Below is a small trained network, with its code and all its weights. Each question gives an input and a target symbol and asks what happens when units are switched off, that is, made to give their printed mean instead of their output.

import numpy as np


def w(rows, s, z=0):
    codes = np.array(rows[::2]) - 128.0
    scale = np.full(codes.shape[1], s)
    scale[-1] = z or s
    return codes * scale


def f(y):
    return np.maximum(y, 0)


def softmax(a):
    e = np.exp(a - a.max(-1, keepdims=True))
    return e / e.sum(-1, keepdims=True)


def log_softmax(a):
    a = a - a.max(-1, keepdims=True)
    return a - np.log(np.exp(a).sum(-1, keepdims=True))


def net(x, mask):
    ids = ['ΓΔΛΞΠΦΩβεζηθμστψ'.index(c) for c in x.split()]
    T = len(ids)
    res = E[ids] + P[:T]
    u = 0
    for l in range(2):
        q, k, v = (res @ M[l].T for M in (Q, K, V))
        z = softmax(np.where(np.tri(T) > 0, q @ k.T / 3**0.5, -1e9)) @ v
        res = res + np.where(mask[u], z, O[l][:, -1]) @ O[l][:, :-1]
        u += 1
        y = f(res @ A[l][:, :-1].T + A[l][:, -1])
        res = res + np.where(mask[u : u + 4], y, B[l][:, -1]) @ B[l][:, :-1]
        u += 4
    return log_softmax(res[-1] @ U[:, :-1].T + U[:, -1])


Q, K, V, O, A, B = {}, {}, {}, {}, {}, {}
E = w([
[136,138,118],'Γ',
[101,155,43],'Δ',
[203,147,109],'Λ',
[115,177,151],'Ξ',
[134,140,121],'Π',
[127,154,203],'Φ',
[139,152,174],'Ω',
[6,138,105],'β',
[110,171,140],'ε',
[19,118,164],'ζ',
[95,102,183],'η',
[114,40,84],'θ',
[124,91,109],'μ',
[133,147,119],'σ',
[203,61,133],'τ',
[83,151,164],'ψ',
],0.026)
P = w([
[114,74,107],'0',
[204,157,195],'1',
[205,140,210],'2',
[204,137,212],'3',
[212,135,216],'4',
[211,125,220],'5',
[214,118,233],'6',
[211,122,233],'7',
[212,107,243],'8',
[210,112,255],'9',
[217,112,255],'10',
[212,109,252],'11',
],0.0051)
Q[0] = w([
[173,117,125],'0.h1',
[122,119,123],'0.h1',
[113,253,102],'0.h1',
],0.038)
K[0] = w([
[189,157,141],'0.h1',
[116,116,121],'0.h1',
[71,100,4],'0.h1',
],0.029)
V[0] = w([
[4,9,159],'0.h1',
[108,32,94],'0.h1',
[242,237,115],'0.h1',
],0.0025)
O[0] = w([
[6,166,250,34],'0.h1',
[1,104,139,250],'0.h1',
[215,129,46,148],'0.h1',
],0.0018,0.00026)
A[0] = w([
[253,237,114,186],'0.n1',
[218,209,190,74],'0.n2',
[122,112,213,2],'0.n3',
[2,173,129,78],'0.n4',
],0.012,0.0042)
B[0] = w([
[123,38,142,253],'0.n1',
[115,121,4,198],'0.n2',
[78,207,154,160],'0.n3',
[10,58,65,193],'0.n4',
],0.014,0.0075)
Q[1] = w([
[156,203,127],'1.h1',
[12,121,72],'1.h1',
[6,213,63],'1.h1',
],0.016)
K[1] = w([
[104,96,151],'1.h1',
[172,235,46],'1.h1',
[100,207,6],'1.h1',
],0.019)
V[1] = w([
[147,139,145],'1.h1',
[107,93,163],'1.h1',
[141,73,254],'1.h1',
],0.0075)
O[1] = w([
[125,77,96,69],'1.h1',
[109,112,155,144],'1.h1',
[97,1,109,2],'1.h1',
],0.0086,0.0073)
A[1] = w([
[114,75,80,215],'1.n1',
[252,33,229,49],'1.n2',
[127,52,181,241],'1.n3',
[172,70,80,2],'1.n4',
],0.011,0.0081)
B[1] = w([
[150,73,173,254],'1.n1',
[101,2,146,184],'1.n2',
[153,241,117,221],'1.n3',
[105,214,90,176],'1.n4',
],0.03,0.014)
U = w([
[251,126,194,199],'Γ',
[201,84,232,190],'Δ',
[174,57,55,218],'Λ',
[117,78,162,111],'Ξ',
[125,78,152,110],'Π',
[129,180,15,102],'Φ',
[134,92,161,111],'Ω',
[72,49,150,53],'β',
[133,82,146,96],'ε',
[50,104,180,44],'ζ',
[110,131,236,140],'η',
[126,74,142,151],'θ',
[136,81,158,90],'μ',
[131,86,147,105],'σ',
[137,25,166,2],'τ',
[66,120,127,219],'ψ',
],0.013,0.0087)

Each question gives the input, a string of symbols that net reads in full, and the target symbol t.
The units are the heads (3 rows each of Q, K, V and O) and the neurons (one row each of A and B). Each row of codes is followed by its name. A weight is (code - 128) times the scale printed after its matrix; where a second scale follows, it is the last column's (O, A, B and U).
mask holds one flag per unit, layer by layer, with each layer's heads first. A switched-off unit (its flag False) gives its mean, the last column of its rows in O or B, instead of its output. The means were averaged over made-up inputs and are rounded, as every weight is.
A unit's drop is (log p(t) with every unit on - log p(t) with that unit switched off) / (log p(t) with every unit on - log p(t) with every unit switched off).
The circuit of an input: a set's keep is (log p(t) with only the set's units on - log p(t) with every unit switched off) / (log p(t) with every unit on - log p(t) with every unit switched off). Starting from all 10 units, units are removed one at a time, each time the one whose removal leaves the highest keep (on an exact tie, the one counted first), for as long as the keep stays at least 0.8.
units of the circuit, in order: the units of the circuit, biggest drop first
unit that matters most: the unit with the biggest drop
k most important neurons: the k neurons with the biggest drops, biggest first
k most important neurons of layer l: the k neurons of layer l with the biggest drops, biggest first
input Δ θ τ Δ Λ μ μ Δ Δ Λ Δ, target Φ: units of the circuit, in order => (1.h1; 1.n1)
input Δ Δ Δ Δ Δ Δ Γ θ Ξ, target Φ: units of the circuit, in order => (1.n1)
input Δ τ Φ Λ ζ θ ζ η θ, target Δ: units of the circuit, in order => (1.n2; 0.n2; 1.n3; 0.n4)
input Δ ε Ξ, target Φ: 3 most important neurons => (1.n1; 1.n2; 0.n2)
input θ μ Π Δ, target ψ: 3 most important neurons of layer 0 => (0.n1; 0.n2; 0.n4)
input Π Λ μ Δ θ Λ Λ β, target β: 2 most important neurons => (0.n4; 1.n1)
input Δ Δ Δ η Ξ Γ μ ε Δ Γ Δ, target Φ: 3 most important neurons => (1.n1; 1.n2; 0.n1)
input θ Δ Δ Δ μ Γ μ Δ ε, target ψ: units of the circuit, in order => (1.n3; 1.n1)
input Δ μ Ω Δ Δ Ξ Λ τ ψ, target ψ: 3 most important neurons => (1.n3; 1.n1; 1.n4)
input η Δ θ θ ζ, target ζ: 3 most important neurons of layer 0 => (0.n4; 0.n2; 0.n3)
input Ω Δ θ μ Δ Λ η Φ Ξ τ Λ, target Λ: units of the circuit, in order => (1.n1; 0.n2; 1.n4; 0.n1)
input θ μ β, target β: 3 most important neurons => (1.n1; 0.n4; 0.n1)
input ζ τ Δ ζ σ θ, target Γ: 2 most important neurons => (1.n3; 0.n1)
input μ Δ ε τ Δ Γ τ β Ω ε Ω τ, target τ: units of the circuit, in order => (1.n2)
input Δ Δ θ Λ τ Ξ μ Δ Ω, target Φ: 3 most important neurons of layer 0 => (0.n2; 0.n3; 0.n4)
input η σ μ Φ Δ Δ μ Γ Δ Φ, target Φ: 4 most important neurons => (0.n2; 1.n1; 0.n3; 1.n2)
input Λ Γ η Δ Δ μ θ η, target η: 2 most important neurons => (0.n3; 1.n2)
input θ β σ ε, target ψ: units of the circuit, in order => (1.n1; 1.n3)
input Δ θ μ Δ Δ Λ β ψ θ Φ, target Φ: 3 most important neurons => (0.n2; 1.n1; 1.n2)
input Δ Ξ Γ Λ, target Λ: unit that matters most => 1.n1
input Δ Δ Δ Λ Γ Δ μ Δ η, target η: 2 most important neurons => (0.n3; 1.n1)
